Here is a tiny trained network, its code and every weight. The questions are about switching its units off for an input and a target symbol, where a switched-off unit gives its printed mean instead of its output.

import numpy as np


def w(rows, s, z=0):
    codes = np.array(rows[::2]) - 128.0
    scale = np.full(codes.shape[1], s)
    scale[-1] = z or s
    return codes * scale


def f(y):
    return np.maximum(y, 0)


def softmax(a):
    e = np.exp(a - a.max(-1, keepdims=True))
    return e / e.sum(-1, keepdims=True)


def log_softmax(a):
    a = a - a.max(-1, keepdims=True)
    return a - np.log(np.exp(a).sum(-1, keepdims=True))


def net(x, mask):
    ids = ['Σαγεζηξψ'.index(c) for c in x.split()]
    T = len(ids)
    res = E[ids] + P[:T]
    r = res
    for j in range(3):
        rows = slice(4 * j, 4 * j + 4)
        q, k, v = (r @ M[0][rows].T for M in (Q, K, V))
        z = softmax(np.where(np.tri(T) > 0, q @ k.T / 4**0.5, -1e9)) @ v
        o = O[0][rows]
        res = res + np.where(mask[j], z, o[:, -1]) @ o[:, :-1]
    y = f(res @ A[0][:, :-1].T + A[0][:, -1])
    res = res + np.where(mask[3:19], y, B[0][:, -1]) @ B[0][:, :-1]
    return log_softmax(res[-1] @ U[:, :-1].T + U[:, -1])


Q, K, V, O, A, B = {}, {}, {}, {}, {}, {}
E = w([
[40,2,90,221],'Σ',
[133,196,147,61],'α',
[43,164,60,88],'γ',
[132,91,102,191],'ε',
[64,240,89,98],'ζ',
[86,184,104,4],'η',
[128,135,21,122],'ξ',
[116,245,125,252],'ψ',
],0.0096)
P = w([
[254,136,56,106],'0',
[56,181,176,182],'1',
[58,176,190,153],'2',
[68,176,194,142],'3',
[70,171,198,145],'4',
[69,176,199,137],'5',
[61,171,199,136],'6',
[66,175,198,134],'7',
[68,174,204,141],'8',
],0.0067)
Q[0] = w([
[160,141,91,101],'head 1',
[165,135,98,123],'head 1',
[153,182,104,108],'head 1',
[120,188,161,115],'head 1',
[115,106,93,154],'head 2',
[89,170,178,100],'head 2',
[117,129,125,126],'head 2',
[124,130,130,126],'head 2',
[90,116,136,97],'head 3',
[72,110,113,169],'head 3',
[150,180,151,146],'head 3',
[94,127,254,145],'head 3',
],0.056)
K[0] = w([
[85,145,77,97],'head 1',
[101,151,99,117],'head 1',
[118,150,70,94],'head 1',
[200,132,57,145],'head 1',
[72,94,180,114],'head 2',
[210,175,98,86],'head 2',
[121,131,137,116],'head 2',
[134,134,127,121],'head 2',
[106,120,104,77],'head 3',
[51,113,70,138],'head 3',
[136,195,147,160],'head 3',
[26,126,253,108],'head 3',
],0.042)
V[0] = w([
[138,93,134,74],'head 1',
[224,86,217,200],'head 1',
[248,165,213,102],'head 1',
[139,92,151,212],'head 1',
[98,132,68,123],'head 2',
[87,253,181,192],'head 2',
[176,55,143,100],'head 2',
[96,211,150,172],'head 2',
[151,107,127,128],'head 3',
[122,76,184,77],'head 3',
[71,95,91,108],'head 3',
[70,148,189,84],'head 3',
],0.012)
O[0] = w([
[98,128,162,127,106],'head 1',
[153,246,120,175,3],'head 1',
[37,220,87,119,143],'head 1',
[196,174,128,165,38],'head 1',
[132,77,124,117,189],'head 2',
[94,111,21,99,176],'head 2',
[141,179,192,156,55],'head 2',
[103,105,52,106,172],'head 2',
[113,157,125,101,64],'head 3',
[104,177,117,169,67],'head 3',
[172,160,176,136,140],'head 3',
[144,85,122,215,253],'head 3',
],0.013,0.0065)
A[0] = w([
[142,150,122,50,84],'neuron 1',
[89,113,168,83,86],'neuron 2',
[145,110,125,141,247],'neuron 3',
[210,76,164,147,134],'neuron 4',
[161,134,199,226,3],'neuron 5',
[203,170,171,77,169],'neuron 6',
[184,212,160,167,187],'neuron 7',
[138,185,148,151,39],'neuron 8',
[131,103,216,101,88],'neuron 9',
[161,171,71,170,236],'neuron 10',
[250,102,111,158,14],'neuron 11',
[153,155,218,119,96],'neuron 12',
[131,132,72,148,54],'neuron 13',
[142,126,144,156,96],'neuron 14',
[106,183,148,126,227],'neuron 15',
[209,100,93,190,215],'neuron 16',
],0.012,0.0044)
B[0] = w([
[98,114,172,173,160],'neuron 1',
[127,114,94,200,255],'neuron 2',
[124,111,108,69,205],'neuron 3',
[184,132,26,47,228],'neuron 4',
[111,201,40,233,186],'neuron 5',
[46,68,105,103,150],'neuron 6',
[237,123,253,82,164],'neuron 7',
[182,107,140,140,144],'neuron 8',
[190,141,184,195,222],'neuron 9',
[152,145,87,24,208],'neuron 10',
[56,74,202,235,177],'neuron 11',
[54,146,63,108,166],'neuron 12',
[168,165,150,142,205],'neuron 13',
[119,145,113,157,145],'neuron 14',
[145,239,156,132,175],'neuron 15',
[121,144,238,91,208],'neuron 16',
],0.019,0.0093)
U = w([
[120,120,203,47,193],'Σ',
[1,215,139,113,196],'α',
[227,89,109,110,54],'γ',
[169,165,141,118,107],'ε',
[24,72,66,81,201],'ζ',
[123,102,182,197,87],'η',
[137,157,53,158,2],'ξ',
[136,165,83,52,118],'ψ',
],0.004,0.0045)

Each question gives the input, a string of symbols that net reads in full, and the target symbol t.
The units are the heads (4 rows each of Q, K, V and O) and the neurons (one row each of A and B). Each row of codes is followed by its name. A weight is (code - 128) times the scale printed after its matrix; where a second scale follows, it is the last column's (O, A, B and U).
mask holds one flag per unit, heads first, then neurons. A switched-off unit (its flag False) gives its mean, the last column of its rows in O or B, instead of its output. The means were averaged over made-up inputs and are rounded, as every weight is.
A unit's drop is (log p(t) with every unit on - log p(t) with that unit switched off) / (log p(t) with every unit on - log p(t) with every unit switched off).
The circuit of an input: a set's keep is (log p(t) with only the set's units on - log p(t) with every unit switched off) / (log p(t) with every unit on - log p(t) with every unit switched off). Starting from the 12 units with the biggest drops (on a tie, the unit counted first), units are removed one at a time, each time the one whose removal leaves the highest keep (on an exact tie, the one counted first), for as long as the keep stays at least 0.8.
circuit, biggest first: the units of the circuit, biggest drop first
unit that matters most: the unit with the biggest drop
top k neurons: the k neurons with the biggest drops, biggest first
which heads matter: for each layer, one digit per head in row order, 1 if its drop is at least 0.15 and else 0, layers parted by /
drop when u is switched off: that unit's drop, to one decimal
input Σ ζ α α ψ α ζ ζ, target Σ: unit that matters most	head 1
input ε η γ, target ε: which heads matter	110
input γ ζ ζ ζ ζ η α, target γ: circuit, biggest first	(head 1; neuron 4; head 2; neuron 9)
input γ ζ ξ, target ζ: circuit, biggest first	(head 2; neuron 9)
input ξ ζ ξ ζ η ψ ζ ζ ζ, target ξ: top 4 neurons	(neuron 5; neuron 4; neuron 12; neuron 9)
input η ζ Σ ζ ξ ζ α α, target η: circuit, biggest first	(head 2; head 1; neuron 9; neuron 2)
input η α ψ, target η: circuit, biggest first	(head 2; head 1; neuron 9; neuron 4)
input γ η α γ α ζ γ ψ γ, target γ: circuit, biggest first	(head 1; head 2; neuron 4; neuron 9)
input ζ ξ ζ ψ ψ ζ η ζ ε, target Σ: which heads matter	110
input η ζ ψ ζ γ ζ η ζ α, target η: circuit, biggest first	(head 1; head 2; neuron 9; neuron 2)
input η α γ α ζ ζ ζ ζ ζ, target η: top 2 neurons	(neuron 9; neuron 4)
input ζ Σ η ζ η γ γ ε, target Σ: top 2 neurons	(neuron 16; neuron 11)
input γ α ζ ψ α, target γ: top 2 neurons	(neuron 4; neuron 9)
input Σ Σ γ ζ γ, target Σ: drop when neuron 6 is switched off	0.0
input ζ α ζ γ ζ α η, target ζ: drop when neuron 9 is switched off	0.2
input α ζ ψ, target α: top 2 neurons	(neuron 15; neuron 4)
input γ ζ γ, target γ: drop when head 1 is switched off	0.6
input α ζ α ψ ζ ε ζ ξ ψ, target α: drop when head 1 is switched off	1.1
